Here is a tiny trained network, its code and every weight. The questions are about switching its units off for an input and a class, where a switched-off unit gives its printed mean instead of its output.

import numpy as np


def w(rows, s, z=0):
    codes = np.array(rows[::2]) - 128.0
    scale = np.full(codes.shape[1], s)
    scale[-1] = z or s
    return codes * scale


def f(y):
    return y / 2 * (1 + np.tanh(0.7978845608 * (y + 0.044715 * y**3)))


def log_softmax(a):
    a = a - a.max(-1, keepdims=True)
    return a - np.log(np.exp(a).sum(-1, keepdims=True))


def net(x, mask):
    res = np.array(x, float).reshape(1, 8) / 4 @ E
    y = f(res @ A[0][:, :-1].T + A[0][:, -1])
    res = res + np.where(mask, y, B[0][:, -1]) @ B[0][:, :-1]
    return log_softmax(res[-1] @ U[:, :-1].T + U[:, -1])


A, B = {}, {}
E = w([
[118,117,140,104,199,72,105,163,131],'x0',
[176,48,77,189,175,103,128,84,152],'x1',
[88,123,120,118,127,110,205,193,108],'x2',
[132,63,119,146,98,105,170,134,91],'x3',
[45,139,146,112,78,95,121,157,199],'x4',
[140,141,108,115,107,201,108,102,185],'x5',
[125,167,89,97,144,102,74,79,42],'x6',
[131,138,125,246,96,115,80,117,164],'x7',
],0.012)
A[0] = w([
[129,179,118,162,6,177,171,128,201,192],'n0',
[199,64,98,141,190,139,85,134,92,231],'n1',
[109,153,132,121,109,142,88,105,70,64],'n2',
[104,105,198,88,145,104,149,204,129,191],'n3',
[122,184,132,105,142,110,108,143,197,146],'n4',
[110,114,132,136,117,79,112,166,175,230],'n5',
[102,187,149,122,126,113,72,125,93,178],'n6',
[163,153,73,124,132,127,170,133,96,70],'n7',
[131,100,141,106,148,111,189,187,96,156],'n8',
[132,137,159,114,86,193,154,100,157,109],'n9',
[141,166,130,38,160,178,123,94,122,210],'n10',
[124,166,143,52,125,160,97,133,186,187],'n11',
[140,146,120,110,119,131,107,155,87,216],'n12',
[106,77,169,113,129,126,150,159,110,157],'n13',
[115,113,122,159,125,95,157,156,145,239],'n14',
[138,86,74,128,186,106,187,165,109,118],'n15',
[165,121,143,146,170,110,169,93,112,158],'n16',
[120,165,111,79,147,114,162,131,94,253],'n17',
[99,115,168,135,134,108,167,144,137,83],'n18',
[191,98,103,168,165,142,102,91,164,197],'n19',
[137,132,128,24,155,170,148,159,162,170],'n20',
[136,166,120,125,148,114,138,90,24,206],'n21',
],0.013,0.0033)
B[0] = w([
[186,69,214,140,39,188,135,177,200,251],'n0',
[203,139,129,164,198,103,146,57,62,220],'n1',
[172,187,132,112,69,142,117,124,84,162],'n2',
[136,204,105,73,136,58,189,197,158,205],'n3',
[42,149,181,189,153,102,74,155,132,179],'n4',
[79,126,62,183,114,59,148,130,202,188],'n5',
[137,237,75,136,56,92,68,97,143,184],'n6',
[140,61,152,61,161,187,69,155,136,154],'n7',
[172,84,33,46,173,108,189,222,144,191],'n8',
[152,125,191,116,122,195,133,164,100,183],'n9',
[89,166,182,143,131,163,116,104,42,212],'n10',
[45,191,255,200,133,107,131,172,88,202],'n11',
[129,145,81,62,95,125,139,167,68,161],'n12',
[183,140,56,116,107,127,214,183,91,169],'n13',
[128,81,74,154,120,114,159,98,201,182],'n14',
[115,57,105,99,202,156,140,130,122,187],'n15',
[177,133,98,103,199,185,136,95,128,168],'n16',
[128,96,140,62,98,92,86,234,59,190],'n17',
[131,120,89,127,110,99,150,155,187,162],'n18',
[184,152,176,211,146,147,149,32,168,219],'n19',
[18,149,239,79,187,147,199,129,99,203],'n20',
[163,165,15,44,119,193,33,101,81,201],'n21',
],0.0081,0.017)
U = w([
[47,189,219,101,148,137,160,131,88,2],'0',
[199,112,151,169,177,148,159,2,130,228],'1',
[151,209,96,93,63,139,44,96,87,250],'2',
[126,125,96,99,145,72,248,165,172,124],'3',
[146,84,200,151,18,208,159,125,199,248],'4',
[140,77,89,77,185,164,125,149,77,16],'5',
[79,16,69,176,92,109,138,35,164,18],'6',
[73,165,146,196,135,86,38,123,237,85],'7',
],0.0097,0.0017)

Each question gives the input, the list of numbers given to net, and the class t.
The units are the neurons (one row each of A and B). Each row of codes is followed by its name. A weight is (code - 128) times the scale printed after its matrix; where a second scale follows, it is the last column's (A, B and U).
mask holds one flag per neuron, in row order. A switched-off neuron (its flag False) gives its mean, the last column of its row in B, instead of its output. The means were averaged over made-up inputs and are rounded, as every weight is.
A unit's drop is (log p(t) with every unit on - log p(t) with that unit switched off) / (log p(t) with every unit on - log p(t) with every unit switched off).
The circuit of an input: a set's keep is (log p(t) with only the set's units on - log p(t) with every unit switched off) / (log p(t) with every unit on - log p(t) with every unit switched off). Starting from the 12 units with the biggest drops (on a tie, the unit counted first), units are removed one at a time, each time the one whose removal leaves the highest keep (on an exact tie, the one counted first), for as long as the keep stays at least 0.8.
units of the circuit, in order: the units of the circuit, biggest drop first
unit that matters most: the unit with the biggest drop
top k neurons: the k neurons with the biggest drops, biggest first
drop of u: that unit's drop, to one decimal
input [-5,3,-5,-5,2,2,3,1], class 4: units of the circuit, in order : [n0 n21]
input [-7,7,3,-8,2,7,3,-4], class 0: units of the circuit, in order : [n11]
input [6,3,-4,7,5,2,4,2], class 6: units of the circuit, in order : [n5 n11 n3]
input [8,1,-1,1,-3,-2,6,5], class 2: top 2 neurons : [n21 n6]
input [1,2,5,-6,7,-8,8,-7], class 5: top 2 neurons : [n21 n8]
input [3,1,-5,-5,2,7,8,6], class 7: top 4 neurons : [n4 n21 n11 n19]
input [2,2,-3,-1,-1,6,6,4], class 1: top 3 neurons : [n19 n1 n17]
input [7,-4,6,-4,4,-7,7,-6], class 3: top 3 neurons : [n8 n3 n13]
input [7,1,4,-4,-5,5,0,-8], class 0: top 2 neurons : [n20 n10]
input [4,3,-2,3,1,-8,7,8], class 1: top 4 neurons : [n1 n17 n19 n3]
input [8,5,0,-2,1,6,1,-3], class 1: top 4 neurons : [n1 n19 n3 n17]
input [2,6,8,-2,1,-8,5,7], class 5: top 4 neurons : [n21 n15 n19 n16]
input [-8,-8,7,8,-7,0,-1,2], class 5: top 3 neurons : [n8 n21 n19]
input [2,2,5,-3,2,-3,4,1], class 3: unit that matters most : n10
input [-6,2,-1,-7,3,-4,1,6], class 4: top 3 neurons : [n0 n11 n3]
input [7,5,2,-3,1,-1,2,7], class 1: top 3 neurons : [n1 n19 n11]
input [-5,-7,4,8,-6,3,2,3], class 2: drop of n10 : -0.1
input [3,-6,-6,4,3,-1,1,4], class 7: drop of n21 : 0.3
input [0,-6,7,1,4,2,-6,-3], class 3: drop of n7 : 0.0
input [-1,-4,-5,5,-5,3,1,8], class 1: units of the circuit, in order : [n19]
